[[-5.86 -3.59  7.40 -3.37]
 [-1.25 -0.26  3.31  3.20]
 [-0.95 -2.11 -0.77 -5.05]]: -2.11

[[-2.73  2.09 -1.87 -2.03  5.06  6.53 -2.69]
 [ 0.57 -3.80 -0.05  2.66 -5.14 -3.75  5.86]
 [-0.25 -2.36 -3.01  6.33 -7.22  0.27 -1.28]]: -7.22

[[-3.67 -3.16 -0.62  3.63  2.57  2.15 -5.08]
 [-3.67 -3.16 -0.62  3.63  2.57  2.15 -5.08]
 [-5.77 -5.30 -0.58  3.59  2.52  0.06 -7.17]]: 2.52

[[-6.97  2.10  0.90  2.87 -0.94]
 [-2.98  0.18 -2.58  0.18  2.21]
 [ 2.45  0.26 -1.45  1.89  0.41]]: -1.45

[[0.00 3.74 3.90 7.07]
 [0.00 3.74 3.90 7.07]
 [0.00 3.74 3.90 7.07]]: 3.74

[[-4.83 -2.55 -0.11  2.96 -0.58 -0.53  1.25]
 [ 0.56 -5.76 -0.47  1.58  0.01  4.65 -3.01]
 [ 0.92  4.77 -0.38 -2.72  0.08 -3.40  1.07]]: 0.08

[[-0.82 -2.06  4.36  4.04 -1.59]
 [ 1.11  6.59 -3.33 -1.47 -5.40]
 [ 2.09  7.01 -4.30 -1.03 -4.01]]: -4.30

[[ 3.68  2.03 -1.64  7.04 -2.79  1.59]
 [-1.83 -6.43 -6.76 -1.83 -1.06  1.41]
 [ 3.12  6.10 -0.55 -7.29 -6.15  1.29]]: -7.29

[[-1.17  2.02  2.18 -4.25]
 [-2.36 -0.46  2.15  0.65]
 [-3.90  5.69 -0.06 -3.73]]: 5.69
---
3.25	5.63	-7.43	0.52	-3.40	3.41	0.00
2.55	1.42	-2.84	0.79	-2.01	2.00	2.74
-0.31	-2.28	-4.93	0.43	0.16	2.09	-2.50
→ 1.42

0.04	2.89	2.53	1.32	2.34
1.22	-3.33	-0.58	6.78	-3.90
→ 2.89

-0.73	1.38	-5.58	-0.30
0.35	0.27	3.01	1.18
1.00	-1.71	-1.89	-0.32
→ 0.27

1.60	-1.67	-7.12	-0.15	2.22
2.04	-1.59	5.71	0.75	-1.18
-1.72	-3.84	1.56	6.39	-1.22
→ -1.59

-2.93	-0.48	-4.61	1.03
-0.88	0.72	-6.13	3.22
1.33	0.82	-2.91	1.27
→ 0.72

-0.67	0.88	-0.58	-0.35	-0.28	-0.72
-5.53	1.16	-0.73	0.38	0.23	-1.53
→ 0.88

1.62	1.47	-1.35	0.74	0.93
6.20	-6.58	-3.48	-6.14	4.07
→ 1.47
---
[-1.09  3.53  2.09 -6.57 -5.36 -0.88 -3.57] -> 2.09

[-7.64  1.63  4.29  5.21  3.29 -2.17] -> 1.63

[-0.84 -6.89 -5.74  2.51  6.73  6.09 -1.76] -> -5.74

[ 0.60 -7.18  1.81 -3.04  0.10 -0.53] -> -7.18

[[ 0.84 -0.01  1.09  1.46 -1.68  3.42]
 [-0.53 -0.87 -1.36  0.20  2.36 -1.64]
 [ 0.11  5.46  3.06  0.52  1.91 -0.76]] -> 5.46

[[ 0.25 -0.37 -1.50  0.74]
 [ 0.43 -7.09  4.14 -5.95]] -> 0.74

[ 1.23 -3.36  6.24 -6.76  1.72  0.10] -> -3.36

[[ 2.90 -4.31 -0.08 -7.24  3.46  1.22]
 [ 0.43  2.50  1.81  2.72 -1.26  1.43]] -> 2.50

[[ 0.45 -1.30  1.01  1.15]
 [-0.67 -1.29 -0.42 -1.20]
 [-1.96  2.49 -1.94  7.16]] -> -1.20

[[ 6.19  5.92 -0.33  3.03 -4.88]
 [ 2.53  2.85 -1.28  7.65 -5.77]] -> 2.53
---
127  155  169  143  135   63
 84  113   88  108   63  140
111  207  199  205  174   82
-> 63

6357  3715  5420  2622  3262  1596
7189  1545  1992  5583  8631  3170
-> 8631

88  83  25  23  56  33
87  92  78  39  56  48
32  43  90  98  44  83
-> 56

5327  3181  6598  8054  6568  8073  2983
1028  3149  4551  4017  7740  5234  8574
1696  4036  4203  2882  6550  5019  8336
-> 5234

221  174  180   76
104  117   61   62
231  194  187   79
-> 61

 10   44    3   27    1   16
 10  -42    3   27    1   16
-> 1

166  200  128   92   21  111
 86   90   47  125  122  171
-> 122
